Group, then class
[ 0.07 -0.74  0.51  0.03  0.32 -0.41 -0.49  0.93  1.39 -0.08 -0.53  0.87
  0.53 -1.03 -0.67  1.96 -0.77  0.31  1.85  0.85 -0.39  0.73  0.01 -1.04
  0.34 -0.49  0.28  0.59 -0.82  0.15 -1.06 -0.59  0.65 -0.86 -1.27  0.28
  1.09 -0.50] | Z515/(54)
[ 1.19  0.10 -0.22  0.65 -0.38  0.93  0.49 -0.75  1.50  0.88 -0.76  5.37
  0.56 -0.36 -0.80  0.83 -0.44 -0.25  0.82  0.59 -0.74  0.40 -0.62 -0.19
  0.24 -0.34  0.64  0.85 -0.60 -0.47 -0.01 -1.20  0.22  0.34 -0.90  0.59
  0.76 -0.94] | Z515/(54)
[-0.76  0.08 -0.14  0.21 -0.77 -0.64 -0.64  1.27 -0.07 -0.18 -0.49 -0.48
 -0.25 -0.26 -1.36  0.78 -1.44  0.25  0.58  0.64  0.40 -0.60 -0.60 -1.59
 -0.33 -1.94 -0.62  0.69  0.30  1.34 -0.52 -0.90 -0.28  0.19 -1.05 -0.10
  1.22 -1.03] | Z875/(58)
[ 1.32  0.21  0.56  0.33 -1.32 -0.89 -0.38 -0.98  0.22  0.19 -0.26  6.93
  0.48 -1.11 -1.28  0.13 -1.94  0.37 -0.20  1.23  0.19  1.71 -0.78  0.09
 -0.20 -1.42 -0.53  0.44 -0.83 -0.16 -0.89 -0.22 -0.03 -0.01 -1.65  0.23
  0.76 -0.75] | Z699/(73)
[ 1.57 -0.22 -0.25  0.66  0.40  1.16 -0.09 -0.91  2.77  0.91 -1.56  6.99
 -0.43 -1.72 -0.95  2.38 -0.28  0.67  2.04  0.85 -0.68  0.92 -0.90  0.30
 -0.52 -0.72  0.14  0.88 -2.38  0.06 -0.93 -0.44  1.04  0.72 -1.64  0.81
  0.94 -1.48] | Z683/(72)
[ 0.96 -0.27  0.09  0.12  0.48  0.41 -0.14 -0.23  1.89  1.14 -0.57  5.99
  1.06 -0.96 -0.78  1.42  0.29  0.23  0.18 -0.20 -1.17  0.03 -0.68 -0.02
 -0.90 -0.98 -0.37  0.07 -0.04  1.72 -0.73 -0.25  0.98  0.85 -1.01  0.67
  0.85 -1.19] | Z683/(86)
[-0.04  0.51  0.76 -0.10  0.50 -1.90 -0.90 -0.28  1.71 -0.09 -1.10  7.56
  0.55 -1.28 -3.29  2.11 -3.82  1.19 -0.64  2.67  0.20  0.28 -1.76  0.52
 -0.90 -1.52 -0.40 -0.62 -0.13  1.83 -2.62 -0.25  0.83 -0.49 -2.98  0.75
  2.59 -2.48] | Z699/(61)
[ 1.00  0.48  0.41  0.16  0.42 -0.42  0.90  0.21  1.61  0.86 -0.78  7.51
 -0.01 -2.47 -0.43  0.96 -0.02  0.37 -0.10  0.28 -1.87 -0.33 -0.31  1.19
  0.33  0.15  0.25  0.78 -1.39  0.17 -0.57 -0.04  2.63  1.25 -0.42  0.57
  0.47 -1.20] | Z683/(72)
[-0.72 -0.21  0.30 -0.10 -1.21 -0.36  0.68  1.12  1.09  0.69 -0.64  1.77
  0.42 -0.92 -1.61  0.38 -1.56 -0.59  0.78  1.52 -0.97 -1.32 -0.78  0.19
 -0.07 -2.03  0.60  1.21 -0.49  0.99 -0.85 -0.60  0.02 -0.72 -1.86  0.04
  0.75 -2.48] | Z875/(58)
[ 1.82 -0.62 -0.05  0.45  0.29  0.56  0.45 -0.20  3.19  1.26 -0.80  8.10
  0.16  1.48 -0.58  1.39 -0.04 -0.58  0.09 -0.46 -1.06  1.28 -0.83  1.05
  0.34 -0.16 -0.47  0.39 -1.40 -0.54 -0.77 -0.19  0.98  1.02 -0.88  0.18
  0.82 -0.38] | Z683/(69)
[ 1.39  0.26 -0.22  0.84 -0.82  0.65  0.25 -1.62  1.87  1.88 -0.55  2.94
  0.17  0.12  0.12 -0.27  0.23  0.16  0.86 -0.21 -0.86  1.31  0.15 -0.20
 -0.11  0.05  0.57  1.53 -0.92 -0.21 -0.75 -0.08  0.05  1.41 -0.67 -0.15
  0.07 -0.95] | Z875/(58)
[-1.07  5.10  0.40 -1.62 -2.12 -1.23 -0.17 -4.12 -2.34  2.55 -1.21  8.45
  0.94  1.80 -3.93 -6.09 -1.29 -0.51 -2.82  2.22 -2.21 -1.38 -0.49  6.42
 -1.40 -1.23  1.44 -1.05  3.74 -0.40 -0.69 -0.49  1.53  3.33  0.20  0.52
  1.70 -2.72] | Z875/(80)
[ 0.60  0.23  0.24  0.16  0.90  0.37 -0.50  0.59  2.59  0.35 -1.03  8.45
  0.18 -1.50 -0.97  2.68 -1.11  0.29  0.58  0.55 -4.52  0.25 -0.88  0.87
 -0.02 -0.77 -0.27  0.22 -1.37  0.25 -1.05 -0.41  1.58  1.15 -2.00  0.46
  0.31 -2.17] | Z683/(72)
[ 1.15 -0.42  0.09  0.95 -0.09  1.07  0.22 -0.04  2.04  0.55 -0.27  0.87
  0.30 -1.27  0.04  2.06  0.08  0.62  1.43 -0.69 -0.28  0.44 -0.62 -0.98
 -0.02  0.91  0.52  1.77 -1.10  0.57 -0.26 -0.42 -0.65 -0.84 -0.99  1.19
  1.41 -1.06] | Z515/(67)
[ 0.97 -0.18 -0.38  0.20 -0.10  0.73  0.12 -0.68  1.19  0.57  0.02  2.74
  0.75 -0.02 -0.25  1.04 -0.14 -0.10  0.33 -1.14 -0.90  0.73 -0.56 -0.17
  0.05  0.36  1.47  0.71  0.65 -0.40 -0.07  0.12  0.98  0.11 -0.35  0.21
  0.02 -0.78] | Z515/(67)
[ 1.32  0.68 -1.50 -0.89 -0.30 -0.11  0.03  0.27  2.45  0.61 -0.55  6.11
  0.94 -1.00 -1.68  2.25 -1.23 -0.12  0.25  0.91  0.09 -0.67 -1.02  0.05
 -0.47 -0.70 -0.13  0.06 -1.24 -0.22 -0.80 -0.28  1.25  0.07 -1.45  0.60
  1.46 -0.75] | Z515/(54)
[ 1.42 -0.12  0.13  0.43 -0.57  0.89 -0.02  0.55  2.06  1.04  0.54  5.97
  0.03 -1.29 -0.07  1.66  0.28 -0.31  0.28 -0.86 -2.26  0.38 -0.20  0.37
 -0.32 -0.03 -0.38  0.85 -1.64  0.21 -0.36 -0.43  0.99  0.52 -1.45  0.50
 -0.22 -1.36] | Z683/(72)
[-1.40  0.28  0.59 -0.70  0.38 -0.59 -0.22  0.48  0.39  0.17 -0.14 -0.36
  0.40 -1.47 -1.27  1.40 -1.09 -0.33  0.07  0.73  0.73 -1.69 -0.97  0.10
 -0.87  0.21  0.54  0.25  1.48  1.21 -0.56  0.04  0.41 -0.65 -1.27  0.47
  0.88 -1.18] | Z515/(64)
[-0.29 -0.06  0.31  0.07 -0.77 -0.58  0.06  0.61  1.73 -0.07 -0.77  1.82
 -0.62 -0.56 -1.04  1.43 -0.83 -0.15  1.16  0.73 -0.57  0.93 -0.69 -0.57
  0.08 -0.92 -0.77  0.56 -0.62  0.11 -0.62 -0.74  0.72 -1.00 -1.15  0.27
 -0.32 -1.35] | Z875/(80)
[ 0.98 -0.16 -0.40  1.27 -0.90  0.65 -0.07 -0.15  0.61  0.69  0.46  4.54
 -0.18  0.02 -0.56  0.95 -2.25 -0.43 -0.53  0.68 -0.06  1.55 -0.60  0.41
  0.28 -1.01 -0.78 -0.26 -0.97 -0.41 -0.79 -0.24 -1.06  0.57 -1.03  0.30
  0.35 -0.45] | Z699/(56)
[ 1.16 -0.39 -0.68  0.99 -0.92  0.48  0.01 -0.71  2.04 -0.24 -0.56  5.43
  0.44 -0.37 -0.65  0.72 -0.76  0.07 -0.58 -0.24 -0.35  1.70 -0.42  1.17
  0.10 -0.78 -0.42  0.85 -0.45 -0.10 -1.16 -0.43  0.34  0.26 -1.22 -0.18
  0.84 -0.40] | Z699/(56)
[ 0.18 -1.20  0.24  0.37 -0.34 -0.66  0.08 -0.11  2.27  0.05 -0.06  1.71
  0.14 -0.98 -0.55  2.72 -1.86 -0.37  0.58  1.08 -0.52  1.20 -0.58  0.19
  0.33 -2.04 -0.27  0.92 -0.60  0.59 -1.32 -0.64 -0.20 -0.07 -2.80 -0.42
  0.16 -1.64] | Z699/(56)
[ 1.12 -0.25 -0.07  0.67  0.07 -0.20  0.29 -0.58  1.81  0.45 -1.59  5.58
 -0.55 -0.31 -1.03  0.56 -1.56 -0.67  0.70  0.49 -0.60  0.96 -0.49  0.01
  0.60 -0.78  0.04  0.87 -1.15 -0.28 -0.95 -0.34 -0.20  0.19 -1.72 -0.07
  0.50 -0.73] | Z699/(61)
[ 0.33  0.22 -0.05  0.14 -0.54 -0.51 -0.11  0.19  1.55  0.08 -0.40  4.04
  0.53 -0.26 -1.26  0.09 -1.30  0.61  0.81  1.85  0.10  0.38 -1.22 -0.06
 -0.24 -0.80  0.29  0.45 -0.71  0.22 -0.90 -0.72  1.71 -0.54 -1.30  0.14
  1.13 -0.80] | Z875/(58)
[ 0.20  0.00  0.21  0.22 -1.19 -0.98 -0.15 -0.57  1.09  0.06 -1.15  0.39
  0.54 -0.42 -1.15  1.47 -1.05  0.34  0.87  0.87 -1.81 -0.66 -1.09  0.23
  0.09 -0.69  0.21  1.12 -0.03  0.03 -0.23 -0.61  0.27 -1.19 -1.59 -0.22
 -1.65 -0.43] | Z875/(80)
[ 1.02  0.12 -1.13  0.36  0.34  1.03  0.07 -0.45  3.23  1.37 -0.54  5.07
 -0.23 -0.37 -0.46  1.48 -0.41 -0.21 -0.52 -0.47 -0.80  0.61 -0.40 -0.02
 -1.10  0.01  0.19  1.10 -0.50 -0.84 -0.47  0.21  0.73  0.60 -0.12 -0.14
  0.37  0.53] | Z683/(69)
[ 1.44  0.12  0.30  0.51 -0.98 -0.48  0.12 -1.39  0.58 -0.11 -0.58  5.03
 -0.21  0.84 -1.26 -0.27 -0.98 -0.20  0.11  0.66  0.07  1.63 -0.73  0.97
  0.17 -0.93 -0.01  0.79 -0.89 -0.11 -1.29 -0.66 -0.65 -0.13 -1.34  0.64
  1.51 -1.14] | Z699/(56)
[-1.82 -0.41  0.05 -0.40  1.48 -0.39 -0.69  1.57  0.20 -0.76 -0.19 -2.06
  0.26 -1.72 -1.37  2.64 -0.76  0.65  1.39  1.56  0.52 -1.54 -0.85 -1.45
 -0.28 -0.28 -0.47  0.66 -0.17  1.39 -0.70 -0.32  0.72 -2.06 -1.23  0.13
  1.17 -1.10] | Z515/(54)
[ 1.10 -0.79  0.23  0.32  0.78  0.41  0.06 -0.19  1.63  0.64 -0.37  4.78
  0.61 -0.23 -0.04  1.78 -0.90  0.28  0.50  1.42 -0.85  0.76  0.16  0.38
 -0.45 -0.42 -0.02  0.33 -1.52  0.28 -0.84 -0.15  1.04  0.77 -1.40  0.40
  0.67 -1.58] | Z683/(72)
